Here is a tiny trained network, its code and every weight. The questions are about switching its units off for an input and a class, where a switched-off unit gives its printed mean instead of its output.

import numpy as np


def w(rows, s, z=0):
    codes = np.array(rows[::2]) - 128.0
    scale = np.full(codes.shape[1], s)
    scale[-1] = z or s
    return codes * scale


def f(y):
    return np.maximum(y, 0)


def log_softmax(a):
    a = a - a.max(-1, keepdims=True)
    return a - np.log(np.exp(a).sum(-1, keepdims=True))


def net(x, mask):
    res = np.array(x, float).reshape(1, 8) / 4 @ E
    y = f(res @ A[0][:, :-1].T + A[0][:, -1])
    res = res + np.where(mask, y, B[0][:, -1]) @ B[0][:, :-1]
    return log_softmax(res[-1] @ U[:, :-1].T + U[:, -1])


A, B = {}, {}
E = w([
[162,148,98,153,41,163,194,126,104,147,173,196],'x0',
[99,110,218,140,107,180,81,131,43,95,197,135],'x1',
[142,145,173,218,155,199,177,69,130,106,70,90],'x2',
[207,112,203,94,69,107,123,122,123,190,126,33],'x3',
[102,134,85,146,121,106,124,65,163,103,254,47],'x4',
[126,126,131,130,129,124,130,129,129,125,128,130],'x5',
[60,172,166,115,140,127,208,190,92,193,139,55],'x6',
[123,186,182,40,112,146,140,113,187,59,123,141],'x7',
],0.0076)
A[0] = w([
[117,114,123,162,188,98,64,133,103,157,116,93,169],'n1',
[98,139,127,161,117,165,140,91,155,118,161,84,82],'n2',
[93,111,199,130,110,155,98,144,75,114,149,145,115],'n3',
[119,128,197,99,123,156,113,124,95,106,180,121,154],'n4',
[175,93,115,138,129,134,97,123,165,87,126,180,77],'n5',
[98,120,97,4,131,53,53,187,125,146,169,154,93],'n6',
[159,101,99,191,165,129,105,159,102,177,154,117,9],'n7',
[138,143,95,126,117,83,115,99,159,116,163,69,65],'n8',
[68,138,119,135,89,173,105,141,86,110,137,139,87],'n9',
[80,202,159,103,132,132,153,122,152,153,148,116,93],'n10',
[111,195,147,59,98,149,118,119,177,106,125,131,1],'n11',
[73,186,175,108,145,125,198,188,135,177,150,88,29],'n12',
[197,144,89,111,155,72,173,110,209,140,94,112,77],'n13',
[20,162,106,146,126,157,157,162,131,137,117,116,76],'n14',
[103,154,157,70,124,156,176,145,179,110,141,140,184],'n15',
[187,118,147,140,141,106,95,97,152,98,114,179,33],'n16',
[91,118,135,78,202,88,73,144,151,93,78,74,139],'n17',
[213,74,110,145,114,131,71,80,156,64,138,153,49],'n18',
[87,118,131,129,171,128,96,105,126,153,137,95,31],'n19',
[206,81,122,129,100,124,92,112,140,98,121,103,40],'n20',
[142,172,172,86,149,137,125,114,165,117,132,137,82],'n21',
[165,132,193,111,97,104,168,144,108,169,135,70,79],'n22',
[107,71,87,191,117,81,124,129,82,164,108,137,42],'n23',
[125,114,167,114,143,151,150,209,125,146,58,150,82],'n24',
[151,111,129,114,95,165,120,156,88,148,89,176,78],'n25',
[60,148,74,109,152,147,149,150,144,99,117,182,32],'n26',
[100,157,171,49,84,124,118,104,155,74,126,135,71],'n27',
[144,152,151,71,140,152,131,167,111,91,38,171,69],'n28',
[137,148,170,143,125,128,91,174,83,95,137,128,77],'n29',
[143,87,162,99,136,185,108,180,104,101,154,131,84],'n30',
[131,91,203,159,138,68,103,124,100,144,87,191,129],'n31',
[131,180,158,117,128,201,160,109,191,65,110,123,85],'n32',
[117,190,70,110,155,95,169,181,199,160,67,112,85],'n33',
[114,129,177,128,147,144,74,116,61,93,168,112,40],'n34',
[87,123,114,150,172,141,127,173,116,92,103,186,62],'n35',
[90,126,95,134,82,149,131,67,128,86,212,99,111],'n36',
[103,176,105,145,129,129,138,163,68,170,129,103,131],'n37',
[145,140,172,183,187,174,148,72,140,88,62,75,130],'n38',
[174,126,130,131,100,110,107,165,102,111,49,149,44],'n39',
[145,153,175,147,136,166,145,102,213,109,110,125,150],'n40',
[106,145,100,125,130,93,147,80,196,79,213,54,34],'n41',
[217,86,149,98,77,122,122,95,113,149,99,91,46],'n42',
[165,137,85,122,65,130,203,119,111,119,135,147,224],'n43',
[130,46,96,195,124,105,105,139,64,191,122,97,31],'n44',
[181,117,188,55,109,90,140,106,159,194,152,47,90],'n45',
[78,159,72,141,193,141,131,130,131,70,173,131,101],'n46',
],0.011,0.0097)
B[0] = w([
[199,126,95,195,112,96,123,157,118,86,155,145,191],'n1',
[119,150,117,57,133,151,162,123,131,203,164,127,165],'n2',
[172,107,90,95,88,124,125,52,184,130,101,107,186],'n3',
[143,109,97,165,92,115,126,76,164,112,138,83,199],'n4',
[89,168,158,114,156,86,86,164,135,85,109,102,176],'n5',
[23,171,70,139,79,242,115,61,8,155,183,116,213],'n6',
[117,75,93,83,65,100,218,191,87,113,60,104,146],'n7',
[112,147,147,167,137,112,184,147,161,189,168,119,166],'n8',
[137,125,134,91,83,132,118,95,196,110,111,147,157],'n9',
[111,149,158,172,115,84,132,162,113,84,123,78,165],'n10',
[139,75,55,63,142,106,229,191,69,82,95,100,148],'n11',
[52,172,203,73,138,121,70,203,135,75,53,54,182],'n12',
[132,64,77,83,67,156,92,29,177,109,89,63,199],'n13',
[77,172,204,74,189,95,96,112,141,77,112,152,163],'n14',
[176,78,119,235,129,70,102,157,77,101,132,144,205],'n15',
[36,191,185,129,133,103,121,164,151,85,113,85,161],'n16',
[255,185,125,185,71,100,58,187,143,139,182,193,205],'n17',
[38,210,215,102,146,39,73,203,114,83,52,49,196],'n18',
[158,149,130,107,110,146,130,186,160,116,152,130,137],'n19',
[84,164,153,142,197,142,126,166,152,108,120,149,159],'n20',
[191,36,75,183,124,87,158,214,75,64,67,122,157],'n21',
[71,125,174,120,200,133,100,110,124,115,134,210,194],'n22',
[140,93,100,56,118,117,208,166,74,52,114,124,159],'n23',
[90,153,109,97,169,128,206,143,196,193,197,78,185],'n24',
[156,159,104,117,157,138,151,138,175,198,173,116,171],'n25',
[133,113,173,127,171,152,137,113,145,105,107,192,161],'n26',
[140,32,93,150,112,97,202,187,68,89,132,130,172],'n27',
[115,130,122,83,171,111,219,168,185,210,188,102,191],'n28',
[129,98,115,122,106,133,110,87,167,134,104,108,150],'n29',
[81,109,103,146,85,118,106,80,186,114,117,107,155],'n30',
[102,126,97,169,138,94,166,134,164,165,211,98,186],'n31',
[121,83,100,124,139,142,148,141,82,126,123,135,186],'n32',
[152,84,126,97,60,152,107,36,185,120,86,96,197],'n33',
[156,91,126,45,83,148,128,52,232,99,90,93,162],'n34',
[139,125,160,122,196,142,130,101,146,131,123,165,164],'n35',
[139,157,118,109,160,115,192,162,175,207,162,122,203],'n36',
[118,118,179,199,124,81,51,191,108,109,88,102,181],'n37',
[104,163,85,112,91,204,80,84,18,149,210,130,223],'n38',
[83,148,163,159,155,123,196,165,159,162,183,104,165],'n39',
[122,115,92,142,111,118,136,123,75,126,133,116,202],'n40',
[92,129,130,111,168,144,213,185,203,202,163,96,191],'n41',
[86,118,168,101,212,142,124,94,127,92,129,241,182],'n42',
[215,151,134,193,53,103,35,130,117,112,204,138,246],'n43',
[126,63,62,93,108,79,241,171,97,67,109,115,176],'n44',
[109,124,174,130,184,118,143,75,149,109,145,229,224],'n45',
[123,90,180,156,191,137,152,91,155,131,125,204,178],'n46',
],0.0093,0.012)
U = w([
[123,130,130,98,165,129,194,176,188,248,159,78,34],'0',
[66,192,185,81,144,97,75,190,134,68,61,54,87],'1',
[157,45,92,103,116,106,211,175,75,66,106,128,55],'2',
[120,109,161,116,226,142,129,73,168,86,122,254,97],'3',
[158,92,111,81,66,152,114,35,221,119,76,58,69],'4',
[80,184,106,104,92,221,128,100,15,167,153,107,125],'5',
[151,116,126,141,134,100,102,131,127,157,151,126,247],'6',
[242,172,144,131,78,116,85,195,146,143,168,170,141],'7',
],0.0088,0.016)

Each question gives the input, the list of numbers given to net, and the class t.
The units are the neurons (one row each of A and B). Each row of codes is followed by its name. A weight is (code - 128) times the scale printed after its matrix; where a second scale follows, it is the last column's (A, B and U).
mask holds one flag per neuron, in row order. A switched-off neuron (its flag False) gives its mean, the last column of its row in B, instead of its output. The means were averaged over made-up inputs and are rounded, as every weight is.
A unit's drop is (log p(t) with every unit on - log p(t) with that unit switched off) / (log p(t) with every unit on - log p(t) with every unit switched off).
The circuit of an input: a set's keep is (log p(t) with only the set's units on - log p(t) with every unit switched off) / (log p(t) with every unit on - log p(t) with every unit switched off). Starting from the 12 units with the biggest drops (on a tie, the unit counted first), units are removed one at a time, each time the one whose removal leaves the highest keep (on an exact tie, the one counted first), for as long as the keep stays at least 0.8.
units of the circuit, in order: the units of the circuit, biggest drop first
unit that matters most: the unit with the biggest drop
k most important neurons: the k neurons with the biggest drops, biggest first
drop of u: that unit's drop, to one decimal
input [8,-2,2,-7,-5,-4,3,-3], class 7: unit that matters most	n43
input [3,0,-8,3,-8,5,-4,2], class 0: 3 most important neurons	(n28, n38, n25)
input [-1,-6,0,2,-7,1,3,1], class 0: 2 most important neurons	(n24, n28)
input [1,-4,8,8,3,8,-5,4], class 3: 4 most important neurons	(n42, n45, n6, n20)
input [0,-3,-2,-5,-1,-5,-6,-4], class 1: units of the circuit, in order	(n18, n5)
input [1,3,-7,8,-5,-7,1,8], class 2: 3 most important neurons	(n27, n11, n21)
input [-3,-7,6,6,6,-7,-2,8], class 2: units of the circuit, in order	(n21, n11)
input [4,2,5,8,4,1,3,-6], class 3: units of the circuit, in order	(n22, n45)
input [6,4,-4,-6,-8,8,-6,3], class 0: units of the circuit, in order	(n28, n25)
input [-3,-5,7,8,-5,6,-1,-7], class 3: 4 most important neurons	(n42, n22, n45, n6)
input [2,-2,4,-3,-4,-7,-7,-8], class 2: 3 most important neurons	(n44, n23, n12)
input [2,8,-7,0,4,-2,7,-3], class 4: 2 most important neurons	(n3, n34)
input [-1,-6,1,4,5,6,4,5], class 4: 2 most important neurons	(n13, n33)
input [0,-1,-7,-3,0,3,-1,7], class 2: 2 most important neurons	(n27, n38)
input [3,1,-5,5,7,-5,-5,8], class 2: 2 most important neurons	(n27, n11)
input [7,8,-5,6,0,0,6,-5], class 4: unit that matters most	n3
input [6,3,-5,-1,1,-5,7,-4], class 1: units of the circuit, in order	(n12, n37)
input [-3,3,-8,-7,-8,-1,-1,-5], class 0: units of the circuit, in order	(n28, n24)
input [-4,1,7,6,5,-6,6,6], class 5: 4 most important neurons	(n38, n2, n18, n40)
input [2,8,6,4,4,-7,-7,-4], class 4: units of the circuit, in order	(n34)
input [4,7,-5,3,-5,5,1,-8], class 2: 2 most important neurons	(n44, n23)
input [4,-4,-3,-5,5,3,6,-4], class 1: units of the circuit, in order	(n14, n12)
input [4,-7,2,7,3,-5,-4,-3], class 3: units of the circuit, in order	(n42, n45)
input [-3,-8,3,7,3,-2,3,2], class 4: drop of n33	2.0
